Below are the code and all the weights of a small trained network. Each question names an input and a target symbol and asks about switching units off, where a switched-off unit gives its printed mean instead of its output.

import numpy as np


def w(rows, s, z=0):
    codes = np.array(rows[::2]) - 128.0
    scale = np.full(codes.shape[1], s)
    scale[-1] = z or s
    return codes * scale


def norm(h):
    return h / np.sqrt((h * h).mean(-1, keepdims=True) + 1e-5)


def f(y):
    return np.maximum(y, 0)


def softmax(a):
    e = np.exp(a - a.max(-1, keepdims=True))
    return e / e.sum(-1, keepdims=True)


def log_softmax(a):
    a = a - a.max(-1, keepdims=True)
    return a - np.log(np.exp(a).sum(-1, keepdims=True))


def net(x, mask):
    ids = ['ΔΛΣαγεζηθπτφω'.index(c) for c in x.split()]
    T = len(ids)
    res = E[ids] + P[:T]
    u = 0
    for l in range(2):
        q, k, v = (norm(res) @ M[l].T for M in (Q, K, V))
        z = softmax(np.where(np.tri(T) > 0, q @ k.T / 2**0.5, -1e9)) @ v
        res = res + np.where(mask[u], z, O[l][:, -1]) @ O[l][:, :-1]
        u += 1
        y = f(norm(res) @ A[l][:, :-1].T + A[l][:, -1])
        res = res + np.where(mask[u : u + 4], y, B[l][:, -1]) @ B[l][:, :-1]
        u += 4
    return log_softmax(norm(res)[-1] @ U[:, :-1].T + U[:, -1])


Q, K, V, O, A, B = {}, {}, {}, {}, {}, {}
E = w([
[92,153,130,122,129],'Δ',
[73,144,118,103,125],'Λ',
[108,147,124,107,141],'Σ',
[94,152,121,122,124],'α',
[99,150,123,118,130],'γ',
[62,138,106,90,123],'ε',
[64,141,108,92,119],'ζ',
[99,141,144,148,142],'η',
[117,143,143,114,131],'θ',
[121,135,140,122,162],'π',
[129,142,80,124,146],'τ',
[132,133,104,119,158],'φ',
[107,108,252,201,98],'ω',
],0.021)
P = w([
[112,66,96,135,118],'0',
[97,175,129,29,126],'1',
[50,108,85,187,202],'2',
[154,166,143,7,93],'3',
[71,111,94,200,208],'4',
[157,186,151,20,108],'5',
[89,121,106,217,216],'6',
[171,196,163,34,119],'7',
[112,128,118,228,222],'8',
[184,212,172,49,138],'9',
[138,136,132,241,225],'10',
[201,212,184,81,152],'11',
[169,136,143,239,217],'12',
[217,242,193,81,173],'13',
],0.013)
Q[0] = w([
[171,254,133,70,99],'0.h1',
[182,98,120,66,45],'0.h1',
],0.016)
K[0] = w([
[252,195,129,177,175],'0.h1',
[110,232,120,155,139],'0.h1',
],0.014)
V[0] = w([
[200,70,53,56,241],'0.h1',
[102,59,254,92,183],'0.h1',
],0.0097)
O[0] = w([
[200,2,94,97,171,253],'0.h1',
[30,47,243,30,143,159],'0.h1',
],0.015,0.0041)
A[0] = w([
[66,86,217,28,226,8],'0.n1',
[101,244,107,22,142,119],'0.n2',
[160,163,140,213,197,4],'0.n3',
[173,167,217,121,24,193],'0.n4',
],0.011,0.0031)
B[0] = w([
[142,218,134,119,28,247],'0.n1',
[117,160,117,185,247,207],'0.n2',
[68,85,179,109,133,165],'0.n3',
[132,45,123,59,231,156],'0.n4',
],0.013,0.011)
Q[1] = w([
[14,5,84,223,86],'1.h1',
[89,180,110,227,144],'1.h1',
],0.014)
K[1] = w([
[27,101,9,99,86],'1.h1',
[109,156,102,168,90],'1.h1',
],0.014)
V[1] = w([
[210,239,47,180,83],'1.h1',
[130,135,247,205,149],'1.h1',
],0.011)
O[1] = w([
[125,158,129,227,80,162],'1.h1',
[51,8,36,118,123,2],'1.h1',
],0.012,0.0036)
A[1] = w([
[43,109,96,247,60,47],'1.n1',
[98,50,184,186,197,103],'1.n2',
[219,124,202,109,76,59],'1.n3',
[68,135,119,215,159,1],'1.n4',
],0.013,0.0064)
B[1] = w([
[144,8,154,113,83,206],'1.n1',
[140,189,46,108,105,225],'1.n2',
[145,58,49,62,81,255],'1.n3',
[150,142,110,95,108,214],'1.n4',
],0.018,0.0039)
U = w([
[56,85,24,147,110,76],'Δ',
[89,178,27,135,130,60],'Λ',
[223,96,113,64,119,63],'Σ',
[97,78,95,206,113,255],'α',
[141,142,193,228,103,188],'γ',
[162,167,254,114,193,120],'ε',
[127,192,93,165,154,97],'ζ',
[46,81,160,151,104,188],'η',
[114,167,174,57,36,63],'θ',
[81,30,171,55,202,152],'π',
[160,123,104,235,202,170],'τ',
[213,91,50,165,161,95],'φ',
[39,127,198,149,175,195],'ω',
],0.016,0.008)

Each question gives the input, a string of symbols that net reads in full, and the target symbol t.
The units are the heads (2 rows each of Q, K, V and O) and the neurons (one row each of A and B). Each row of codes is followed by its name. A weight is (code - 128) times the scale printed after its matrix; where a second scale follows, it is the last column's (O, A, B and U).
mask holds one flag per unit, layer by layer, with each layer's heads first. A switched-off unit (its flag False) gives its mean, the last column of its rows in O or B, instead of its output. The means were averaged over made-up inputs and are rounded, as every weight is.
A unit's drop is (log p(t) with every unit on - log p(t) with that unit switched off) / (log p(t) with every unit on - log p(t) with every unit switched off).
The circuit of an input: a set's keep is (log p(t) with only the set's units on - log p(t) with every unit switched off) / (log p(t) with every unit on - log p(t) with every unit switched off). Starting from all 10 units, units are removed one at a time, each time the one whose removal leaves the highest keep (on an exact tie, the one counted first), for as long as the keep stays at least 0.8.
units of the circuit, in order: the units of the circuit, biggest drop first
most important unit: the unit with the biggest drop
top k neurons: the k neurons with the biggest drops, biggest first
top k neurons in layer l: the k neurons of layer l with the biggest drops, biggest first
input θ η Λ, target θ: most important unit : 0.n1
input γ Σ Δ γ η θ ε, target γ: top 3 neurons in layer 0 : 0.n2, 0.n1, 0.n4
input θ Σ ω τ φ, target θ: top 2 neurons : 0.n1, 0.n2
input Σ γ π γ ε η ε ζ τ η ω ω Σ, target Σ: top 2 neurons in layer 0 : 0.n2, 0.n1
input θ α Λ ω φ ω ζ ω π φ γ α φ, target θ: units of the circuit, in order : 0.n1, 0.h1
input τ Λ π θ γ α γ η, target ω: units of the circuit, in order : 0.h1, 0.n2
input τ Λ ζ α γ Λ Σ, target τ: top 2 neurons : 0.n1, 1.n3
input γ ω η ω π γ γ γ γ, target γ: top 3 neurons : 0.n2, 0.n1, 0.n4
input γ φ Σ Σ ε ε ζ Λ φ, target γ: units of the circuit, in order : 1.h1, 0.h1, 0.n3
input α π ω ε ε, target α: units of the circuit, in order : 0.h1, 1.h1, 1.n1
input Σ ε ε ζ ω ω Σ γ ε Λ Λ π ε, target Σ: top 2 neurons : 0.n2, 1.n3
input ζ π ω Σ Σ ω ω τ Λ, target ζ: top 3 neurons in layer 0 : 0.n1, 0.n4, 0.n3
input Σ π ζ Σ ω α γ, target Σ: units of the circuit, in order : 0.h1, 0.n2
input ε Λ τ Σ Λ Σ π γ Σ, target ε: top 3 neurons in layer 0 : 0.n1, 0.n2, 0.n3
input ε α τ τ π ε α α τ θ, target φ: units of the circuit, in order : 0.h1, 0.n1
input Σ φ ζ π γ γ ζ φ π, target Σ: units of the circuit, in order : 0.n2
input γ γ ε ζ τ, target γ: units of the circuit, in order : 1.h1, 0.n2, 0.h1
input Δ φ π Λ γ γ π φ η θ Σ, target Δ: top 2 neurons in layer 1 : 1.n2, 1.n1
input ε θ π ω γ π α γ γ ω φ, target ε: top 2 neurons : 0.n3, 0.n1
input Δ γ π ω π α ζ θ θ θ Σ γ η, target Δ: top 2 neurons : 1.n2, 0.n1
input γ π γ, target γ: most important unit : 1.h1
input ζ α Σ γ θ γ Λ π π ε π α τ, target ζ: top 3 neurons : 0.n1, 0.n3, 1.n2
input Λ ω τ ε γ η ω ζ γ π τ Δ γ, target Λ: top 2 neurons : 0.n1, 1.n2
input γ π γ φ ω Σ Σ φ τ Δ φ π θ, target γ: top 2 neurons : 0.n2, 0.n3
input τ Λ ζ γ ε τ ζ τ α φ Λ Λ γ π, target θ: units of the circuit, in order : 0.h1, 0.n1
input Λ π Σ ζ γ π ω, target Λ: top 2 neurons : 1.n2, 0.n1
input ε η π Δ τ, target ε: most important unit : 1.h1
input γ τ γ τ γ Σ, target φ: top 2 neurons : 0.n1, 1.n3
input θ Δ Σ ζ ζ, target θ: top 2 neurons : 0.n1, 0.n2
